Here is a tiny trained network, its code and every weight. The questions are about switching its units off for an input and a target symbol, where a switched-off unit gives its printed mean instead of its output.

import numpy as np


def w(rows, s, z=0):
    codes = np.array(rows[::2]) - 128.0
    scale = np.full(codes.shape[1], s)
    scale[-1] = z or s
    return codes * scale


def f(y):
    return y / 2 * (1 + np.tanh(0.7978845608 * (y + 0.044715 * y**3)))


def softmax(a):
    e = np.exp(a - a.max(-1, keepdims=True))
    return e / e.sum(-1, keepdims=True)


def log_softmax(a):
    a = a - a.max(-1, keepdims=True)
    return a - np.log(np.exp(a).sum(-1, keepdims=True))


def net(x, mask):
    ids = ['αβγδεζηθλξπστφψω'.index(c) for c in x.split()]
    T = len(ids)
    res = E[ids] + P[:T]
    q, k, v = (res @ M[0].T for M in (Q, K, V))
    z = softmax(np.where(np.tri(T) > 0, q @ k.T / 2**0.5, -1e9)) @ v
    res = res + np.where(mask[0], z, O[0][:, -1]) @ O[0][:, :-1]
    y = f(res @ A[0][:, :-1].T + A[0][:, -1])
    res = res + np.where(mask[1:9], y, B[0][:, -1]) @ B[0][:, :-1]
    return log_softmax(res[-1] @ U[:, :-1].T + U[:, -1])


Q, K, V, O, A, B = {}, {}, {}, {}, {}, {}
E = w([
[151,142,230,69,118,60],'α',
[72,201,90,151,147,85],'β',
[114,133,50,201,174,77],'γ',
[156,94,125,39,74,197],'δ',
[180,84,125,135,165,153],'ε',
[152,147,179,126,178,154],'ζ',
[126,75,92,183,156,194],'η',
[131,148,149,127,144,157],'θ',
[173,145,185,7,121,30],'λ',
[138,80,99,106,26,97],'ξ',
[189,85,102,127,172,147],'π',
[144,149,158,122,167,155],'σ',
[106,75,197,123,16,124],'τ',
[137,141,190,31,63,45],'φ',
[60,172,144,211,173,162],'ψ',
[133,149,150,126,148,156],'ω',
],0.018)
P = w([
[206,255,106,165,22,159],'0',
[98,165,118,85,117,121],'1',
[164,170,129,122,86,133],'2',
[174,151,134,129,89,137],'3',
[66,93,133,84,168,113],'4',
[137,99,148,105,134,124],'5',
[144,86,147,112,135,120],'6',
[51,39,139,74,201,107],'7',
[152,64,152,115,145,120],'8',
[156,53,160,119,145,117],'9',
[76,18,158,79,196,102],'10',
[167,37,166,126,146,115],'11',
[178,33,175,130,155,114],'12',
],0.008)
Q[0] = w([
[33,77,111,142,198,119],'head 1',
[115,66,181,4,82,58],'head 1',
],0.017)
K[0] = w([
[30,124,121,94,169,100],'head 1',
[142,6,125,116,123,139],'head 1',
],0.025)
V[0] = w([
[196,139,113,105,254,146],'head 1',
[103,120,12,183,113,156],'head 1',
],0.01)
O[0] = w([
[246,249,120,108,74,165,2],'head 1',
[93,116,115,29,200,164,110],'head 1',
],0.011,0.0016)
A[0] = w([
[146,116,126,37,178,153,113],'neuron 1',
[125,67,140,212,155,168,96],'neuron 2',
[136,122,135,128,100,61,2],'neuron 3',
[145,207,94,108,111,118,159],'neuron 4',
[160,189,129,88,57,118,63],'neuron 5',
[142,104,139,90,116,250,61],'neuron 6',
[138,113,210,107,170,185,137],'neuron 7',
[66,196,180,178,136,148,62],'neuron 8',
],0.013,0.0082)
B[0] = w([
[117,144,155,213,55,187,251],'neuron 1',
[72,240,141,104,174,148,226],'neuron 2',
[178,217,36,100,97,126,168],'neuron 3',
[145,83,88,113,210,30,253],'neuron 4',
[203,85,122,159,157,208,227],'neuron 5',
[157,254,185,78,141,29,165],'neuron 6',
[106,97,21,104,108,152,237],'neuron 7',
[109,66,221,84,183,110,157],'neuron 8',
],0.0095,0.0048)
U = w([
[135,107,183,216,106,121,159],'α',
[129,126,136,116,127,135,85],'β',
[122,132,151,170,136,115,137],'γ',
[140,161,178,13,85,118,165],'δ',
[154,104,146,99,148,128,142],'ε',
[133,126,134,120,132,135,140],'ζ',
[117,104,97,158,76,209,254],'η',
[95,146,191,174,106,126,115],'θ',
[147,170,76,111,134,99,65],'λ',
[112,34,109,128,100,120,151],'ξ',
[155,77,150,152,159,149,179],'π',
[120,114,202,96,183,180,60],'σ',
[124,168,114,47,181,45,78],'τ',
[110,142,82,147,68,122,132],'φ',
[95,103,11,228,151,144,62],'ψ',
[119,223,107,114,118,167,106],'ω',
],0.011,0.0055)

Each question gives the input, a string of symbols that net reads in full, and the target symbol t.
The units are the heads (2 rows each of Q, K, V and O) and the neurons (one row each of A and B). Each row of codes is followed by its name. A weight is (code - 128) times the scale printed after its matrix; where a second scale follows, it is the last column's (O, A, B and U).
mask holds one flag per unit, heads first, then neurons. A switched-off unit (its flag False) gives its mean, the last column of its rows in O or B, instead of its output. The means were averaged over made-up inputs and are rounded, as every weight is.
A unit's drop is (log p(t) with every unit on - log p(t) with that unit switched off) / (log p(t) with every unit on - log p(t) with every unit switched off).
The circuit of an input: a set's keep is (log p(t) with only the set's units on - log p(t) with every unit switched off) / (log p(t) with every unit on - log p(t) with every unit switched off). Starting from all 9 units, units are removed one at a time, each time the one whose removal leaves the highest keep (on an exact tie, the one counted first), for as long as the keep stays at least 0.8.
units of the circuit, in order: the units of the circuit, biggest drop first
top k neurons: the k neurons with the biggest drops, biggest first
drop when u is switched off: that unit's drop, to one decimal
input ξ π λ β ζ β η β λ, target η: units of the circuit, in order -> neuron 1; head 1; neuron 5
input φ ξ β π ω λ, target π: units of the circuit, in order -> neuron 5; head 1; neuron 4; neuron 1
input β π δ δ, target δ: top 2 neurons -> neuron 6; neuron 4
input ψ λ α ξ, target ξ: top neuron -> neuron 6
input γ ζ β θ, target ω: units of the circuit, in order -> neuron 6; head 1; neuron 1
input β σ ε, target η: units of the circuit, in order -> neuron 1; head 1
input λ τ ε γ ζ ξ λ λ β, target τ: top 3 neurons -> neuron 1; neuron 5; neuron 4
input λ β ε ω ζ, target η: units of the circuit, in order -> neuron 7; neuron 4
input τ ζ γ σ ξ σ ζ α, target ξ: units of the circuit, in order -> head 1; neuron 7
input φ β φ γ ζ β ω β σ β π α, target π: units of the circuit, in order -> neuron 5; head 1; neuron 4
input β ε η ω, target η: units of the circuit, in order -> head 1; neuron 1; neuron 7
input β ζ α λ, target λ: units of the circuit, in order -> neuron 3; head 1
input β η ψ σ ζ θ γ σ α, target η: units of the circuit, in order -> neuron 1; head 1; neuron 7
input ξ τ ω, target ψ: top 2 neurons -> neuron 7; neuron 6
input ω β τ, target θ: units of the circuit, in order -> neuron 2; head 1
input δ γ σ λ ξ ψ, target σ: units of the circuit, in order -> neuron 8
input ω τ ζ σ π φ, target π: top 2 neurons -> neuron 5; neuron 4
input β ζ ζ, target η: top 2 neurons -> neuron 7; neuron 1
input ζ ζ ξ ζ, target π: top 4 neurons -> neuron 5; neuron 4; neuron 2; neuron 3
input σ φ β β λ, target λ: units of the circuit, in order -> head 1; neuron 3
input τ ξ β ζ, target σ: units of the circuit, in order -> head 1; neuron 2
input γ ψ θ α λ η ε ω, target α: units of the circuit, in order -> head 1
input β τ β γ γ φ, target τ: top 2 neurons -> neuron 3; neuron 2
input β η β ζ γ λ τ ξ ζ α, target ξ: top 2 neurons -> neuron 7; neuron 6
input ζ ω σ, target π: top 2 neurons -> neuron 5; neuron 4
input β β λ ψ λ ω α ζ, target α: drop when head 1 is switched off -> 1.3
input θ ζ ψ τ β σ η, target ω: drop when neuron 6 is switched off -> 0.3
input β β τ ζ β ζ λ α ζ ω ω α, target τ: top neuron -> neuron 2
input β φ λ ε γ ε β τ ψ, target σ: drop when neuron 8 is switched off -> 0.7
